In the rows, zero is written as 128.
Each row of numbers belongs to one of the nodes below and depends on some of the facts about them. Some rows are named. Which node is each other row?

There are 2 kinds of fact about the nodes: Φ, Π.
Φ drimar <- siflor,skoro,fomebrok,fleflir,flaples,droma
Φ ritu <- siflor,flokos,rivur,renis,fleflir
Φ rizil <- siflor,grobru,mivol,flokos,meger,litimes,stutepes,tusik,gotrel,fomebrok,dipu,brular,droma
Φ fomebrok <- bruflan,grobru,rivur,vestigor,skanim
Φ brular <- bruflan,mema,grukle,gusasem
Φ siflor <- korer,povu,laval
Φ dribrok <- susa,pasum
Φ flukle <- fogrul,kloske,bifi,dipu,tubril
Φ dokun <- fogrul
Φ flefle <- pebim
Φ tribru <- pebim,dokun
Φ droma <- gridel
Φ leplak <- gridel
Φ laval <- gridel,zuda
Φ skaskasku <- rakon,lesebral
Φ flemes <- rakon
Φ meger <- rufem,vagror,zuzi
Φ supa <- rufem,skaskasku
Φ nefam <- lesebral
Φ trizal <- lesebral,fatu,tubril
Φ flokos <- zafli
Φ rivur <- zafli,brosa,renis,riflo,laval,tribru,droma
Φ plaskemok <- zafli,stula
Φ renis <- lavor,leplak,stekon,flubra
Φ litimes <- zistin
Φ riflo <- zistin,brusin
Φ bifi <- zistin,kloske,skanim,librum
Φ zafli <- zistin
Φ brosa <- feplen
Φ skoro <- fatu,laval
Φ tusik <- fatu,skanim,pludres,tribru,flaples
Φ runer <- stagru,stula,droma
Φ mivol <- brosa,ritu,skaskasku,brusin,zuzi
Φ gotrel <- litimes
Φ vestigor <- litimes,renis,trizal,toplom
Φ vagror <- mema,videl,supa
Φ videl <- givuk,tusik
Φ dipu <- stutepes
Φ naskekon <- tusik,pludres
Φ fleflir <- tusik,riflo,flaples
Φ sibro <- pliskalu,flubra
Φ pluvem <- flemes,flaples
Φ bruflan <- bifi,droma
Φ fisa <- flefle,trizal,supa
Φ skivak <- pasum
Φ stekon <- stula
Φ mema <- librum,skovis
Φ pliske <- nosado
Φ stutepes <- skovis
Φ klepek <- toplom
Φ gimas <- starul
Φ toplom <- starul
bruflan Π rarok
dostal Π gribebo
boskel Π setren
flukle Π bifi
rakon Π plaskemok
pligebam Π bifi
bepem Π stabri
peza Π fomebrok
givuk Π pasum
renis Π beder
satumis Π pasum,geplus
povu Π beder
staklu Π monus
bifi Π lifu,setren,rarok
flefle Π deplodrol
brodrutel Π gotrel
grosku Π dribrok
gotrel Π kalon
pasum Π dribrok,stabri
sibro Π brodrutel
flude Π zuplum
gimas Π dostal
lufla Π melam,nosado
flugo Π gimas
drogru Π dokun
skovis Π satumis
fleflir Π feplen
devetes Π kelun
zatofim Π melam,gribebo
tubril Π devetes
zuzi Π dribrok
skikaska Π zatofim

Some nodes and their rows:
[130 128 115 124 121 127 127 138 127 118 137 122 126 132 120 126 132 127
 131 115 120 133 125 133 137 116 132 137 122 136 124 123 129 119 132 132
 122 131 128 142 137 126 126 144] -> flaples
[ 94 135 135 144 140 167 129 123 134 122 144 157 138 123 146 122 133 120
 139 116 119 139 130 146  83 159 141 112 151 118 157 126 145 134 113 147
 109 156 125 126 154 157 147 123] -> flugo
[143 120 165 147 120 168 123 145 177 136 139 117 144 154 126 136 128  99
 144 148 110  63 122 131 127 141 118 130 140 132 124 131 140 157 106 153
 114 124 113 157 158 141 124 100] -> gribebo
[154 106 163 114 218 142 129 149 142 199  75 168 113 146 160 228 186 134
 154 110 179  83  32 119 110 214  44 149  98  44 176  71  69 151 188 135
 176  54 137  23 160  74 204  86] -> pliske
[185 100 192 122 204 190 133 204 189 207  88 137 120 185 134 233 201 116
 161 102 151  30  15 125 120 201  47 176  94  43 156  68  74 146 181 165
 143  46 126  79 218  89 199  89] -> nosado
[ 86 122 138 129 150 133  97 136 106 132 135 150 111 101 148 115 139 132
 152 113 135 123 112 153  71 132 151 101 149 123 118 120 132 134 140 120
 112 148 125 132 123 140 146 120] -> drogru
[122 123 120 130 134 130 131 137 123 141 140 107  94 125 113 103 130 139
 121 118 115 130 128 125 149 124 140 151 130 114 121 131 131 129 113 131
 122 119 135 132 144 124 121 133] -> stula
[115 118 124 137 134 120 128 114 125 142 139 119  95 117 130 107 118 133
 122 136 125 129 137 121 153 145 132 132 150 125 136 131 131 163 102 124
 135 120 131 106 122 108 114 111] -> runer
[114 122 114 132 142 129 128 133 116 152 151  99  76 121 108  93 131 140
 119 117 108 131 128 126 158 128 143 162 131 104 123 131 134 140 104 129
 122 112 136 128 151 120 119 132] -> stagru
[133 124 123 120 118 128 129 135 137 124 130 133 139 136 132 132 123 124
 125 127 130 131 136 125 134 124 129 119 129 144 130 128 126 125 136 126
 127 138 129 132 118 124 124 129] -> videl
[140 132 182 123  98  86  49 149 129 119 139 121 100 129 140 142 171 119
 103 142  97  77  96 151 150 108 107 104 113 117 130 134 140 121 108 110
 142  70 182 166  49 151  93 102] -> zuplum
[ 95 145 153 121 118  85  54 127  90 108 144 160  95 100 160 131 174 140
  99 111 105 150 104 166 108 125 128  88 123 105 161 130 145  99 113 104
 138 100 195 137  46 167 116 125] -> flude
[120 132 131 131 136 129 121 113 126 132 130 130 135 123 132 127 126 120
 136 138 125 115 129 131 115 130 123 126 123 119 126 134 134 132 123 130
 133 128 127 132 123 140 135 118] -> klusu
[133 126 126 117 121 134 131 137 138 140 127 129 133 141 129 125 119 128
 117 129 129 129 144 119 136 126 133 121 128 137 128 135 126 125 131 122
 123 138 137 129 115 127 125 120] -> brular
[112 135  90 139 139 177 113 128 112 125 150 129 144 110 157 122 162 145
  88 115 134 196 161 128 142 145 105 114 140 113 153 102 149 122  97 143
  89 142 161 151 198 178 139 156] -> povu
[131 126 128 127 121 127 131 132 131 130 130 126 127 131 126 124 124 130
 123 128 128 134 135 125 137 127 133 126 133 136 129 128 128 134 126 123
 127 131 129 127 124 123 120 128] -> litimes
[131 125 122 124 116 123 126 131 133 114 131 133 138 132 133 135 126 124
 129 124 129 133 130 129 134 125 126 119 131 150 131 123 127 128 135 129
 127 136 123 132 122 122 125 134] -> supa
[131 127 145 124 129 112 135 121 137 134 125 120 124 136 108 120 105 109
 155 137 118  78 113 127 115 118 138 144 114 126 111 146 123 133 140 129
 147 122 106 127 103 113 128 110] -> stabri
[127 125 123 128 123 125 129 129 130 125 133 125 122 129 128 124 124 128
 126 126 126 131 132 127 139 128 130 129 133 137 129 127 128 134 126 127
 127 130 128 126 126 120 122 129] -> skoro
[ 96 133 136 144 140 167 130 123 137 123 142 155 139 125 146 124 134 119
 140 117 118 134 129 145  86 157 142 113 150 118 155 125 145 137 114 149
 110 155 126 127 153 156 146 123] -> skikaska
[107 182 134 132  90 128 201  65 143  73 140 163 141 159 106 112  91  90
 106  96  80 160 129 119 123 155 147 165  85  87 251 162 145  89 107 169
 186 122 152  78  67 155 113 125] -> peza

Which node is each row?
No name comes twice in this set of rows, the named rows included.
[132 125 127 118 119 134 130 136 138 135 128 132 137 140 132 127 121 125
 120 129 129 129 141 120 136 125 133 119 129 140 128 132 126 124 134 122
 124 138 136 131 116 126 125 122] | mema
[160 162 158 129  59 127 203 105 188  83 136 120 138 194  84 123  86  80
  98 117  74 104 126 100 185 134 134 180  83 115 223 162 135 110 104 171
 182  94 140 104  70 121  77 111] | fomebrok
[129 122 126 130 115 117 126 118 136 111 128 139 141 129 141 139 120 121
 131 135 136 131 136 126 134 135 121 110 143 154 138 123 127 145 131 124
 135 137 123 115 111 113 120 121] | fisa
[137 118 155 122 152 111 138 121 142 152 108 135 118 140 122 151 119 111
 161 136 135  72  89 124 112 149 114 144 114 109 131 128 106 147 154 129
 162 103 108  88 105  91 146  93] | dribrok
[132 129 119 123 120 130 129 143 129 123 135 122 128 134 120 125 130 129
 126 117 122 132 128 129 135 114 134 135 123 135 123 126 128 116 134 130
 120 133 129 143 137 129 126 142] | fatu
[129 125 117 129 117 117 125 129 130 104 134 132 137 127 132 138 129 123
 136 123 127 135 126 134 135 124 124 124 134 152 132 118 127 133 135 132
 130 133 119 130 130 119 124 140] | skaskasku
[129 124 122 127 121 125 128 130 130 122 133 127 127 131 130 128 127 127
 128 125 127 131 130 128 138 126 130 127 133 141 129 126 128 131 128 128
 128 132 127 128 127 121 123 131] | mivol
[133 128 119 118 120 131 129 144 130 125 134 124 132 138 122 127 130 129
 124 117 122 132 131 128 136 115 134 134 122 135 123 127 125 116 136 129
 120 135 132 143 132 128 127 139] | pludres
[148 171 181 160 111 136 118 147 116 124 114 117 145 127  76 129 142 148
  98 137 138 172 118 143 101  98 162 143 122 114 111 121 125 150 134  95
 103  89  83 151 151 139 100 155] | starul
[128 122 143 128 158 128 124 115 133 150 112 147 130 127 146 157 137 122
 141 139 145 106 108 124 116 164  97 120 125 104 145 116 115 150 137 129
 151 109 128  89 123 114 150  97] | skivak

Now the same nodes, written a new way:
Some nodes and their rows:
[120 134 131 182 110 162 191 192 196 129  62 144 139  93 118  68 107 178
 145 133  98  99 158 145 102 146 172 161 152  98 185 163 106 109] -> satumis
[125 137 130 181 138 166 183 192 195 128  78 146 136  92 119  69 110 178
 143 129  98 113 139 157  85 123 170 161 150  96 167 155 105 110] -> skovis
[149 108  92 138 134 151 142 178 157 129  73 147 174 126  97 115 106 136
 118 131 106 141 143 177  85 103 167 156 166 126 145 148 115  95] -> mema
[149 117 119 167 134 169 154 174 143 160  80 136 181 121 104 109  95 139
  98 126 136 138 141 175  89  97 162 155 168 137 174 143 104 108] -> fogrul
[166 133 113 147 128 143 138 164 179 177 101 112 155 137 104 111  91 133
 105 128 124 137 139 176  87 101 138 136 171 138 183 173 110 106] -> flaples
[165 134 136 136 144 118 192 175 145 133  54  88 137 146  93 112 114 121
 145 142 133 132 191 126 138  94 171 160 151 121 147 146 108  53] -> sibro
[158 125 116 142 120 128 139 173 181 164  91 127 149 130  85 105  91 129
 111 129 120 140 152 163  91 108 151 143 182 128 170 168 117 100] -> korer
[154 126 113 141 119 128 139 166 177 153  90 133 152 131  77  98  96 127
 116 124 118 140 165 162  89 122 141 136 182 120 158 166 118  99] -> siflor
[148 115 126 158 125 142 162 183 145 176  87 145 143 120  82 112  79 135
 104 124 136 134 141 128  91 100 154 153 191 132 180 150 110 100] -> stula
[119 101 125 154 110 131 158 164 151 136  67 145 164 112  77  96 107 122
 111 124 132 139 177 149 102 133 159 144 172 105 146 148 130  85] -> runer
[163  96  98 131  90 148 149 179 152 169  54 137 191 126  94 118  82 133
 102 133 140 132 150 169  96 110 175 158 180 123 174 156 146 106] -> zuplum
[141 107 108 149 122 127 141 149 155 135  60 146 151 137  98 115 109 124
 122 125 112 138 171 157  85 140 153 148 157 118 144 154 135  85] -> mivol
[147 132  90 155  87 137 187 192 197 139  53 142 175  90 118  71  68 170
 136 123  96  92 161 164 134 139 174 162 152  95 191 179 147 108] -> dribrok
[111 134  98 152 124 169 172 191 139 153  68 136 145 135 109  93  59 132
  94 145 111 149 138 176 132 151 172 109 152 155 165 197 161  49] -> kelun
[160 117  86 131  88 149 137 152 146 137  54 142 192 119  72 101  85 120
 101 125 129 121 169 168  98 125 167 150 192 115 169 163 117  87] -> fomebrok
[113  80  81 178 134 157 156 143 196 142 110 116 138 118 117 109 114 123
 140 133 150 103 141 128  81  93 168 139 150 154 171 141 109  53] -> boskel
[139  77  78 180  87 144 141 166 197 158 109 129 167  92 119 126  84 120
 128 119 156  92 137 131 103  93 174 134 152 152 189 141 135  51] -> setren
[151 118 112 165 136 166 149 179 149 146  82 140 179 120 100 111  95 142
 102 126 127 138 136 177  87  94 161 152 180 136 170 146 105 104] -> kloske
[143 116 128 157 115 138 153 172 154 159  72 137 147 129  75 100  91 128
 105 127 132 130 164 133  94 124 147 148 185 123 173 154 120 102] -> leplak
[155 125 127 145 122 132 144 172 172 172  96 125 147 129  85 103  88 128
 108 130 130 136 153 154  91 110 145 140 185 132 175 162 116 102] -> zuda
[168 136 138 123 145 114 194 190 141 149  54  88 155 146 116 124 116 119
 143 129 141 105 194 152 140  96 173 157 154 123 187 169 108  53] -> kalon

Which node is each row?
No name comes twice in this set of rows, the named rows included.
[109 134 126 169 142 167 177 192 138 149  92 132 138 143 101  80  59 149
 101 153 108 148 138 176 126 150 167 112 153 153 144 188 164  52] | devetes
[133 116 115 148 102 131 135 145 175 133  70 113 177 123  82  87 109 118
 114 129 124 141 184 177  98 147 142 128 164 108 142 162 132  79] | drimar
[162 112 101 148 137 147 145 171 150 156  72 145 150 145 113 124 101 136
 118 129 109 139 139 167  80  99 166 158 159 144 164 157 119 106] | rufem
[149 111 118 150 117 136 141 154 179 149  72 108 173 140 106 109 110 128
 110 131 119 140 172 180  90 136 158 144 157 116 148 164 145  98] | pluvem
[159 104  95 144  92 165 141 153 140 171  59 140 193 113 100 116  89 129
  93 122 148 127 148 176 106 106 166 156 167 121 180 147 113 103] | dokun
[125 110 100 142 111 132 139 149 161 124  54 141 180 124  80  93 113 119
 122 125 113 141 184 173  90 146 156 140 165 100 134 151 123  62] | rizil
[151 115 103 149 130 149 141 160 165 140  73 128 179 136 107 117 109 131
 114 132 113 146 152 183  87 113 161 154 158 124 147 158 123 100] | videl
[156 113 118 146 131 136 142 163 172 167  74 118 159 143 108 119 104 127
 114 132 118 140 149 175  85 124 164 154 158 133 163 167 139 104] | flemes
[159 126 115 157 132 158 146 178 148 159  87 145 150 127  84 109  82 138
 107 123 120 133 140 150  88  98 146 150 187 139 181 151 105 105] | zistin
[148 102 129 157 122 146 170 180 149 166  73 138 147 135  92 112  85 137
 107 131 138 132 146 133  89 107 169 159 179 129 178 150 125 105] | pliskalu
[143 119 123 167 127 164 150 150 146 162  72 126 179 125 102 107 106 131
 103 123 136 138 151 176  94 114 142 143 159 122 168 148 111 101] | tribru
[165 114 110 164 138 159 152 165 151 163  68 124 151 143 112 123  99 134
 114 134 117 131 140 157  82 105 161 161 161 149 183 163 115 109] | lesebral

Now the same nodes, written a new way:
Named rows:
[117 130 131 145 120 128 107 136 116 127 123 116 103 117 148 132 124 132
 143 139 125 146 117 133 128 122] -> pluvem
[135 114 132 104 137 129  99 119 141 133 111 141 123 123 137 139 144 129
 127 140 121 143 125 128 138 104] -> pludres
[142 157 105 125 122 122 139 102 137 161 116 130  97 115  99 142 128 113
 128 110 146 107 124 142  90 171] -> bruflan
[105 140 123 123 139 116 118 132 125 117 139 116 111 111 152 129 115 145
 144 147 136 152 121 121 130 133] -> fisa
[110 128 125 118 128 125 109 126 132 121 119 116 108 119 141 129 124 148
 140 137 134 133 122 131 139 133] -> vagror
[121 133 130 136 123 125 116 138 123 141 117 128 114 117 144 127 131 131
 135 132 125 128 116 127 134 112] -> skoro
[119 131 132 136 121 128 113 136 129 139 115 136 113 119 142 126 131 132
 128 131 121 127 120 127 136 105] -> riflo
[134 119 140 140 135 129 167 125 130  99 150 123 144 156 108 152 150 133
 137 119 124 121 131 135 116 149] -> lufla
[126  98 100 150 140 132 117 139 132  97 129 109 170 137 151 115 107 122
 124 127 125 115 116 127 134 111] -> kalon
[121 125 130 125 122 123 110 138 130 145 116 135 123 122 131 121 139 125
 117 131 119 124 133 129 135 103] -> brusin
[128 112 132 137 142 130 126 120 119 121 123 125 132 145 145 122 116 123
 128 134 127 137 133 123 128 117] -> zuplum
[129 124 138 127 136 127 121 135 125 144 117 145 130 135 131 115 130 120
 107 124 120 119 130 123 135  93] -> stula
[132 105 134 132 144 135 122 112 134 102 133 134 118 136 132 113 101 120
 133 134 123 154 122 133 130 110] -> deplodrol
[121 133 134 129 135 123 127 140 122 145 128 147 122 127 137 115 127 125
 114 126 122 125 125 121 136 100] -> lavor
[129 119 129 122 125 125  89 139 128 149 117 135 133 124 127 119 147 130
 120 134 116 132 128 126 133  95] -> flaples
[118 136 134 140 133 127 126 137 124 142 125 140 113 124 138 122 130 124
 120 127 124 137 119 121 139 103] -> leplak
[124 125 131 110 131 125 114 126 137 147 111 145 125 131 126 116 137 129
 104 126 123 113 131 132 140 101] -> zistin
[134 143 117 153 132 119 110 111 127 102 124  98  87  86 117 115 123 126
 114 137 134 106 109 115 129 105] -> ritu
[158 151 167  85  77 134 139 136 151 138 157  96 158 104 104 109 146 110
 131 105 118 138 157 109 146 175] -> zuzi
[126 147  99 126 131 114 144 144 128 141 152 114 171 124 128 145 157 139
 132 131 131 117 129 119 119 170] -> flefle
[ 99 127 125 133 132 110  92 155 133 145 129 102 141 132 131  91 144 139
 103 126 122 119 132 134 132 105] -> fatu

Which node is each row?
No name comes twice in this set of rows, the named rows included.
[150  88  40 132 111 142 153 171 162  58 162 149 244 125 133 169 109  93
 154 104 130  96  76 140 133 120] | brodrutel
[135 126  39 104  83 136 152 186 125  95 124 166 203 113 130 195 130 103
 156 112 166  59 105 129 132 121] | gotrel
[172 133 100 131 168 121 151  81 157 170 140 129 137 144 114 143 122 101
 150 112 124 162 107 153  66 187] | pligebam
[130 119 162 129 127 132 126 132 132 119 142  92 149 141 152  91 112 123
 127 121 119 150 139 118 147 133] | stabri
[153 174  83 124 167 105 137  75 178 227 117 113  91 150 115 132 110  97
 144  88 141 141 104 185  36 212] | bifi
[127 131  97 105 121 124 141 141 152 119 154 139 164 129 103 142 146 130
 121 113 133 113 129 137 122 151] | tubril
[202 137 213  82  58 153 144 121 138 123 171  64 203 113 108  90 132  88
 145  95 112 141 183  87 144 211] | pasum
[126 114 159 152 148 129 153 106 102  96 129 134  98 147 100 151 154 156
 121 148 123 117 155 121 121 120] | gribebo

